Small tables with named rows and columns. After each table, cells are looked up by row and column.

fatos =
columns: nagero, dile, vos, dum, rebovu, gatep, disa, suro
rosevid: [0.7, 0.2, 0.3, 0.2, 0.5, 0.2, 0.6, 0.5]
duz: [0.6, 0.3, 0.4, 0.3, 0.4, 0.3, 0.5, 0.4]
lotu: [0.4, 0.5, 0.5, 0.5, 0.5, 0.5, 0.5, 0.4]
dis: [0.4, 0.5, 0.4, 0.4, 0.4, 0.6, 0.4, 0.4]
pemef: [0.8, 0.1, 0.3, 0.2, 0.4, 0.2, 0.6, 0.5]
zasurub: [0.5, 0.5, 0.4, 0.5, 0.5, 0.5, 0.5, 0.4]
gud: [0.8, 0.1, 0.3, 0.2, 0.4, 0.2, 0.7, 0.5]
fim: [0.7, 0.3, 0.4, 0.4, 0.5, 0.3, 0.6, 0.5]
luvob: [0.5, 0.4, 0.4, 0.4, 0.4, 0.4, 0.5, 0.4]
zur: [0.4, 0.5, 0.4, 0.4, 0.4, 0.5, 0.4, 0.4]
maka: [0.8, 0.2, 0.3, 0.2, 0.5, 0.2, 0.6, 0.5]
ravef: [0.6, 0.3, 0.3, 0.3, 0.4, 0.3, 0.6, 0.5]
gukigok: [0.6, 0.3, 0.3, 0.3, 0.5, 0.4, 0.6, 0.5]

duz, dum => 0.3
lotu, dile => 0.5
dis, rebovu => 0.4
duz, rebovu => 0.4
gukigok, rebovu => 0.5
fim, dum => 0.4
pemef, dile => 0.1
gud, dum => 0.2
lotu, disa => 0.5
rosevid, nagero => 0.7
gud, suro => 0.5
luvob, dum => 0.4
fim, nagero => 0.7
gukigok, dile => 0.3
zur, disa => 0.4
lotu, dum => 0.5
dis, dile => 0.5
duz, nagero => 0.6

kori.tsv
	kilokal	masoka	tam	nifedur	levuli	mugu	miv	zurirup	vuz	lis
mek	133	-549	331	413	-129	218	-477	-46	551	146
sadub	-70	-242	461	572	-162	690	-499	-308	-148	-314
nivanun	170	-494	291	487	-27	438	-558	29	399	-119
kada	240	-366	171	548	-599	445	-214	-201	222	56
dapelal	325	-461	419	533	4	427	-657	69	454	-26
zagunu	278	-549	359	460	-586	475	-225	-159	99	-209
zad	277	-461	206	505	-584	407	-212	-161	180	77
liv	271	-453	151	514	-582	379	-234	-139	168	76
zira	-153	-173	444	538	-68	796	-357	-184	-222	-228
nol	-86	-229	448	627	-157	803	-441	-301	-138	-320

What is the tam of kada in kori? 171
What is the nifedur of liv in kori? 514
What is the tam of dapelal in kori? 419
What is the vuz of liv in kori? 168
What is the nifedur of nol in kori? 627
What is the miv of sadub in kori? -499
What is the mugu of liv in kori? 379
What is the kilokal of nol in kori? -86

Table kol
cols = zomo, lek, vopiz, bub, fotute, moga, faz
bas: [-11388, -7939, -31418, -18422, 3312, -14299, 13417]
rez: [-367, 2546, 9073, 3958, -18655, 9750, -33361]
zoromin: [-41188, 25582, 16371, 36827, -48377, 22124, -64729]
gedufos: [6792, 10851, 26039, 13024, -58695, -6356, -11917]
bukot: [-14498, 38102, 14371, 41341, -73618, 17134, -25957]
nud: [26451, -59352, -61056, -61880, 42976, -35315, 56507]
tanu: [-35777, -8674, -41885, -21226, 17622, -20328, 12165]
museg: [-30233, -10817, -14303, -21047, 17149, -24366, 3124]
lumene: [-35505, 10445, -17815, 36156, -20701, 33751, -61423]
gafu: [29710, -79035, -12024, -86862, 74085, -55830, 29793]
lituta: [-17867, 10015, 2690, 21407, -36326, 7399, -29696]

lumene, bub: 36156
museg, faz: 3124
gedufos, fotute: -58695
nud, bub: -61880
rez, moga: 9750
nud, vopiz: -61056
tanu, fotute: 17622
rez, faz: -33361
bukot, vopiz: 14371
gafu, bub: -86862
zoromin, zomo: -41188
nud, lek: -59352
lituta, vopiz: 2690
zoromin, moga: 22124
bukot, zomo: -14498
bukot, bub: 41341
tanu, vopiz: -41885
lituta, moga: 7399
gafu, vopiz: -12024

vorir.tsv
	zofofa	tenogab	dosula	teze	sokeder	gobiv	kedib
nusap	8190	7479	2327	4150	7841	6492	2303
fug	6798	5636	6488	3294	1285	4718	6156
gutufib	1947	6916	7611	2487	1627	1041	6290

What is the sokeder of nusap in vorir?
7841
What is the tenogab of nusap in vorir?
7479
What is the kedib of nusap in vorir?
2303
What is the dosula of nusap in vorir?
2327
What is the gobiv of fug in vorir?
4718
What is the sokeder of gutufib in vorir?
1627
What is the teze of nusap in vorir?
4150
What is the zofofa of nusap in vorir?
8190
What is the gobiv of nusap in vorir?
6492
What is the tenogab of gutufib in vorir?
6916
What is the zofofa of fug in vorir?
6798
What is the dosula of fug in vorir?
6488
Row with the largest teze: nusap

lebabek =
fields: tumarik, gupul, nak, vem, soduv, dad, vik, fofetev, rupali
bonimep: [65, 143, 178, 216, 131, 194, 121, 78, 194]
ros: [48, 137, 190, 222, 147, 193, 145, 65, 207]
runilar: [88, 145, 174, 174, 112, 125, 91, 67, 222]
losufo: [38, 136, 175, 219, 146, 121, 147, 75, 213]
nobep: [121, 150, 212, 199, 100, 135, 155, 64, 215]

dad of bonimep: 194
fofetev of bonimep: 78
nak of runilar: 174
tumarik of bonimep: 65
rupali of ros: 207
vem of ros: 222

duk
         bopin  lok
dor        132  104
tumag      175   15
lut         96  223
kuretek    108  124
satu       135  179
matugat    127  112
fezokip     97   46
num        135  109

matugat, lok -> 112
fezokip, bopin -> 97
lut, bopin -> 96
num, bopin -> 135
kuretek, lok -> 124
dor, bopin -> 132
num, lok -> 109
matugat, bopin -> 127
tumag, bopin -> 175
fezokip, lok -> 46
tumag, lok -> 15
dor, lok -> 104
satu, lok -> 179
lut, lok -> 223
satu, bopin -> 135
kuretek, bopin -> 108

